Below is a small trained network, with its code and all its weights. Each question gives an input and a target symbol and asks what happens when units are switched off, that is, made to give their printed mean instead of their output.

import numpy as np


def w(rows, s, z=0):
    codes = np.array(rows[::2]) - 128.0
    scale = np.full(codes.shape[1], s)
    scale[-1] = z or s
    return codes * scale


def norm(h):
    return h / np.sqrt((h * h).mean(-1, keepdims=True) + 1e-5)


def f(y):
    return y / 2 * (1 + np.tanh(0.7978845608 * (y + 0.044715 * y**3)))


def softmax(a):
    e = np.exp(a - a.max(-1, keepdims=True))
    return e / e.sum(-1, keepdims=True)


def log_softmax(a):
    a = a - a.max(-1, keepdims=True)
    return a - np.log(np.exp(a).sum(-1, keepdims=True))


def net(x, mask):
    ids = ['ΔΘαζημξσ'.index(c) for c in x.split()]
    T = len(ids)
    res = E[ids] + P[:T]
    r = norm(res)
    for j in range(3):
        rows = slice(3 * j, 3 * j + 3)
        q, k, v = (r @ M[0][rows].T for M in (Q, K, V))
        z = softmax(np.where(np.tri(T) > 0, q @ k.T / 3**0.5, -1e9)) @ v
        o = O[0][rows]
        res = res + np.where(mask[j], z, o[:, -1]) @ o[:, :-1]
    y = f(norm(res) @ A[0][:, :-1].T + A[0][:, -1])
    res = res + np.where(mask[3:11], y, B[0][:, -1]) @ B[0][:, :-1]
    return log_softmax(norm(res)[-1] @ U[:, :-1].T + U[:, -1])


Q, K, V, O, A, B = {}, {}, {}, {}, {}, {}
E = w([
[90,114,64,98,62],'Δ',
[217,91,186,145,73],'Θ',
[54,240,87,153,117],'α',
[76,112,61,142,150],'ζ',
[225,50,31,99,116],'η',
[140,141,29,215,170],'μ',
[135,250,133,162,114],'ξ',
[56,17,139,58,194],'σ',
],0.013)
P = w([
[248,206,164,104,179],'0',
[245,181,150,103,179],'1',
[218,192,122,147,181],'2',
[200,182,118,145,175],'3',
[199,165,116,154,174],'4',
[173,159,117,185,171],'5',
[164,151,110,187,166],'6',
[160,134,117,196,159],'7',
[139,122,116,209,147],'8',
[135,111,117,226,140],'9',
[131,87,132,242,124],'10',
[132,68,135,246,110],'11',
[141,69,139,253,117],'12',
],0.0045)
Q[0] = w([
[162,107,69,170,59],'h1',
[101,33,117,167,145],'h1',
[156,96,3,166,159],'h1',
[123,159,68,148,103],'h2',
[38,124,69,112,165],'h2',
[122,205,167,142,109],'h2',
[111,164,168,152,149],'h3',
[196,132,3,230,24],'h3',
[185,104,124,112,141],'h3',
],0.021)
K[0] = w([
[132,83,142,158,64],'h1',
[139,75,142,140,161],'h1',
[79,63,83,149,117],'h1',
[99,156,82,176,115],'h2',
[55,146,107,113,109],'h2',
[125,169,167,137,176],'h2',
[99,125,116,185,130],'h3',
[129,156,74,77,5],'h3',
[179,101,127,138,116],'h3',
],0.027)
V[0] = w([
[189,179,127,51,161],'h1',
[119,215,162,128,124],'h1',
[97,127,105,179,246],'h1',
[74,106,127,108,52],'h2',
[114,116,131,165,100],'h2',
[87,121,8,133,81],'h2',
[138,181,159,134,200],'h3',
[185,117,160,103,220],'h3',
[74,114,138,159,130],'h3',
],0.012)
O[0] = w([
[100,114,125,178,66,117],'h1',
[168,46,90,131,108,111],'h1',
[186,119,255,125,114,155],'h1',
[76,121,200,153,165,119],'h2',
[95,76,145,133,149,134],'h2',
[105,208,165,51,177,254],'h2',
[36,193,181,112,191,54],'h3',
[89,140,231,119,198,32],'h3',
[121,130,106,160,66,97],'h3',
],0.0083,0.0086)
A[0] = w([
[111,12,114,203,124,96],'n1',
[44,89,207,28,145,168],'n2',
[180,101,149,1,78,240],'n3',
[141,40,186,181,128,254],'n4',
[49,190,118,193,23,151],'n5',
[44,131,99,99,106,129],'n6',
[180,77,236,244,205,110],'n7',
[184,108,50,190,92,177],'n8',
],0.01,0.0027)
B[0] = w([
[144,66,77,102,205,148],'n1',
[164,66,133,56,8,163],'n2',
[154,32,133,174,171,194],'n3',
[93,64,31,96,160,148],'n4',
[165,66,65,151,95,180],'n5',
[152,168,118,85,164,139],'n6',
[6,243,70,200,154,166],'n7',
[102,142,236,160,95,255],'n8',
],0.013,0.0085)
U = w([
[151,137,29,114,37,209],'Δ',
[44,43,109,216,155,98],'Θ',
[124,121,197,218,2,151],'α',
[215,63,166,140,185,126],'ζ',
[5,78,157,90,61,194],'η',
[94,211,175,198,169,179],'μ',
[123,123,89,46,138,4],'ξ',
[150,119,235,50,67,246],'σ',
],0.0099,0.0023)

Each question gives the input, a string of symbols that net reads in full, and the target symbol t.
The units are the heads (3 rows each of Q, K, V and O) and the neurons (one row each of A and B). Each row of codes is followed by its name. A weight is (code - 128) times the scale printed after its matrix; where a second scale follows, it is the last column's (O, A, B and U).
mask holds one flag per unit, heads first, then neurons. A switched-off unit (its flag False) gives its mean, the last column of its rows in O or B, instead of its output. The means were averaged over made-up inputs and are rounded, as every weight is.
A unit's drop is (log p(t) with every unit on - log p(t) with that unit switched off) / (log p(t) with every unit on - log p(t) with every unit switched off).
The circuit of an input: a set's keep is (log p(t) with only the set's units on - log p(t) with every unit switched off) / (log p(t) with every unit on - log p(t) with every unit switched off). Starting from all 11 units, units are removed one at a time, each time the one whose removal leaves the highest keep (on an exact tie, the one counted first), for as long as the keep stays at least 0.8.
units of the circuit, in order: the units of the circuit, biggest drop first
unit that matters most: the unit with the biggest drop
top k neurons: the k neurons with the biggest drops, biggest first
heads that matter: for each layer, one digit per head in row order, 1 if its drop is at least 0.15 and else 0, layers parted by /
drop when u is switched off: that unit's drop, to one decimal
input Θ μ σ, target η: units of the circuit, in order -> [h3 n2 n7 h2]
input ξ ζ Θ μ Θ μ ζ, target σ: heads that matter -> 000
input α η ξ Δ η η α α μ, target α: top 2 neurons -> [n8 n7]
input μ α σ ζ ξ ξ η, target ζ: units of the circuit, in order -> [h3]
input μ η μ σ μ μ, target μ: heads that matter -> 001
input ξ Δ Θ Θ Θ α η η Θ ζ α ζ, target ζ: heads that matter -> 101
input Θ Δ σ Δ, target ξ: heads that matter -> 110
input α η α α ζ, target σ: heads that matter -> 101
input μ α α, target Δ: top 2 neurons -> [n5 n8]
input Θ μ ξ Δ η ζ Θ ζ μ, target ζ: top 2 neurons -> [n3 n8]
input ξ ζ σ μ μ α Δ η η α ζ μ, target ζ: drop when h2 is switched off -> 0.6
input ξ α Θ Δ σ α α η η, target α: drop when h1 is switched off -> 0.4
input Δ α α, target α: drop when h1 is switched off -> 0.6
input ξ ξ α η α Θ σ ζ σ μ ζ Δ ξ, target Δ: unit that matters most -> h3
input σ η Θ η μ α Δ ζ ζ, target ζ: drop when n8 is switched off -> 0.2
